Below is a small trained network, with its code and all its weights. Each question gives an input and a class and asks what happens when units are switched off, that is, made to give their printed mean instead of their output.

import numpy as np


def w(rows, s, z=0):
    codes = np.array(rows[::2]) - 128.0
    scale = np.full(codes.shape[1], s)
    scale[-1] = z or s
    return codes * scale


def norm(h):
    return h / np.sqrt((h * h).mean(-1, keepdims=True) + 1e-5)


def f(y):
    return y / 2 * (1 + np.tanh(0.7978845608 * (y + 0.044715 * y**3)))


def log_softmax(a):
    a = a - a.max(-1, keepdims=True)
    return a - np.log(np.exp(a).sum(-1, keepdims=True))


def net(x, mask):
    res = np.array(x, float).reshape(1, 6) / 4 @ E
    u = 0
    for l in range(2):
        y = f(norm(res) @ A[l][:, :-1].T + A[l][:, -1])
        res = res + np.where(mask[u : u + 16], y, B[l][:, -1]) @ B[l][:, :-1]
        u += 16
    return log_softmax(norm(res)[-1] @ U[:, :-1].T + U[:, -1])


A, B = {}, {}
E = w([
[199,102,143,106,188],'x0',
[157,173,73,58,127],'x1',
[129,129,127,131,131],'x2',
[128,124,127,128,124],'x3',
[46,85,93,85,199],'x4',
[169,46,2,190,108],'x5',
],0.005)
A[0] = w([
[102,68,193,195,99,110],'L0N1',
[89,172,198,72,155,159],'L0N2',
[29,175,91,138,33,92],'L0N3',
[62,211,67,125,82,126],'L0N4',
[130,116,115,130,125,96],'L0N5',
[209,207,156,184,3,3],'L0N6',
[130,147,121,127,121,61],'L0N7',
[49,178,100,164,42,79],'L0N8',
[238,91,158,95,217,81],'L0N9',
[46,194,92,169,58,72],'L0N10',
[139,135,48,189,146,63],'L0N11',
[144,78,38,148,155,160],'L0N12',
[123,85,182,186,97,71],'L0N13',
[143,219,49,48,82,49],'L0N14',
[140,143,77,150,156,101],'L0N15',
[120,163,96,89,94,71],'L0N16',
],0.0065,0.0066)
B[0] = w([
[115,206,90,185,152,168],'L0N1',
[120,105,106,138,14,252],'L0N2',
[193,2,215,126,206,160],'L0N3',
[189,92,142,79,159,171],'L0N4',
[129,128,129,119,130,106],'L0N5',
[182,190,151,232,92,167],'L0N6',
[137,111,119,104,166,91],'L0N7',
[159,71,190,156,154,142],'L0N8',
[156,35,213,167,140,156],'L0N9',
[171,57,189,142,187,137],'L0N10',
[112,93,155,81,71,123],'L0N11',
[104,157,179,103,50,215],'L0N12',
[118,166,102,156,174,129],'L0N13',
[179,188,69,67,193,147],'L0N14',
[121,123,153,101,97,117],'L0N15',
[149,133,112,104,165,109],'L0N16',
],0.0069,0.0038)
A[1] = w([
[23,101,86,93,167,143],'L1N1',
[183,102,138,123,152,81],'L1N2',
[93,133,147,105,20,193],'L1N3',
[202,80,175,114,166,105],'L1N4',
[72,123,151,227,121,226],'L1N5',
[105,198,212,86,154,7],'L1N6',
[172,55,2,180,108,62],'L1N7',
[110,115,84,191,132,59],'L1N8',
[107,214,75,205,162,167],'L1N9',
[207,151,97,45,140,199],'L1N10',
[138,164,81,167,221,133],'L1N11',
[60,102,92,114,157,4],'L1N12',
[127,184,204,100,173,60],'L1N13',
[187,92,208,120,118,182],'L1N14',
[61,74,135,74,198,80],'L1N15',
[96,194,178,107,142,37],'L1N16',
],0.0081,0.0029)
B[1] = w([
[254,186,172,216,106,182],'L1N1',
[89,124,121,160,144,130],'L1N2',
[203,47,75,60,143,253],'L1N3',
[83,93,97,167,177,160],'L1N4',
[126,171,99,14,201,244],'L1N5',
[31,111,105,173,36,137],'L1N6',
[18,157,247,121,75,157],'L1N7',
[106,148,140,73,130,130],'L1N8',
[183,119,118,58,165,159],'L1N9',
[63,161,172,126,213,196],'L1N10',
[130,127,131,76,85,118],'L1N11',
[189,176,120,175,83,127],'L1N12',
[70,110,124,154,89,133],'L1N13',
[116,77,81,144,170,212],'L1N14',
[197,132,145,202,110,160],'L1N15',
[102,100,111,134,65,130],'L1N16',
],0.0071,0.0053)
U = w([
[56,88,153,93,5,138],'0',
[94,44,165,197,194,130],'1',
[218,203,149,207,98,117],'2',
[149,115,117,95,159,192],'3',
[149,110,119,97,155,185],'4',
[75,204,133,82,193,126],'5',
[89,145,72,151,135,22],'6',
[49,181,65,194,108,1],'7',
],0.013,0.01)

Each question gives the input, the list of numbers given to net, and the class t.
The units are the neurons (one row each of A and B). Each row of codes is followed by its name. A weight is (code - 128) times the scale printed after its matrix; where a second scale follows, it is the last column's (A, B and U).
mask holds one flag per neuron, layer by layer. A switched-off neuron (its flag False) gives its mean, the last column of its row in B, instead of its output. The means were averaged over made-up inputs and are rounded, as every weight is.
A unit's drop is (log p(t) with every unit on - log p(t) with that unit switched off) / (log p(t) with every unit on - log p(t) with every unit switched off).
The circuit of an input: a set's keep is (log p(t) with only the set's units on - log p(t) with every unit switched off) / (log p(t) with every unit on - log p(t) with every unit switched off). Starting from the 12 units with the biggest drops (on a tie, the unit counted first), units are removed one at a time, each time the one whose removal leaves the highest keep (on an exact tie, the one counted first), for as long as the keep stays at least 0.8.
circuit, biggest first: the units of the circuit, biggest drop first
most important unit: the unit with the biggest drop
top k neurons: the k neurons with the biggest drops, biggest first
k most important neurons of layer l: the k neurons of layer l with the biggest drops, biggest first
input [-6,-8,1,5,-6,6], class 5: most important unit : L0N2
input [-4,4,3,8,8,-7], class 2: circuit, biggest first : L1N1, L1N15, L1N5
input [-6,8,1,-5,4,6], class 5: circuit, biggest first : L0N14, L0N2, L1N7
input [-6,7,4,-5,8,-4], class 2: circuit, biggest first : L1N1, L1N5
input [1,7,-6,-4,0,5], class 5: circuit, biggest first : L1N10, L1N7
input [3,7,5,-1,-4,-4], class 5: top 3 neurons : L1N10, L0N14, L0N12
input [3,-7,4,6,-6,7], class 0: top 4 neurons : L1N7, L1N1, L1N10, L0N11
input [8,3,0,7,4,5], class 1: top 3 neurons : L0N2, L0N9, L1N5
input [-7,-7,5,-2,8,5], class 2: 3 most important neurons of layer 1 : L1N1, L1N12, L1N15
input [-2,6,2,2,8,-6], class 2: top 2 neurons : L1N1, L0N12
input [6,3,-2,-3,-5,-4], class 1: top 3 neurons : L0N9, L0N12, L1N5
input [-8,8,7,4,3,3], class 1: circuit, biggest first : L0N3, L1N5, L0N10
input [8,-5,0,2,-8,-5], class 1: circuit, biggest first : L1N14, L1N4
input [-5,1,-5,1,-5,-6], class 0: top 3 neurons : L1N6, L1N1, L0N9
input [-1,-8,4,0,6,2], class 5: most important unit : L1N5
input [5,-5,-1,-1,0,-6], class 0: top 2 neurons : L1N6, L0N3
input [6,6,0,-5,-6,-4], class 1: top 4 neurons : L0N9, L1N5, L1N10, L0N12
input [3,8,-5,1,-7,-1], class 5: 3 most important neurons of layer 0 : L0N14, L0N2, L0N12
input [-3,-8,-5,7,5,2], class 5: circuit, biggest first : L1N5, L0N1
input [8,-3,2,-7,5,-2], class 1: top 2 neurons : L0N9, L1N3
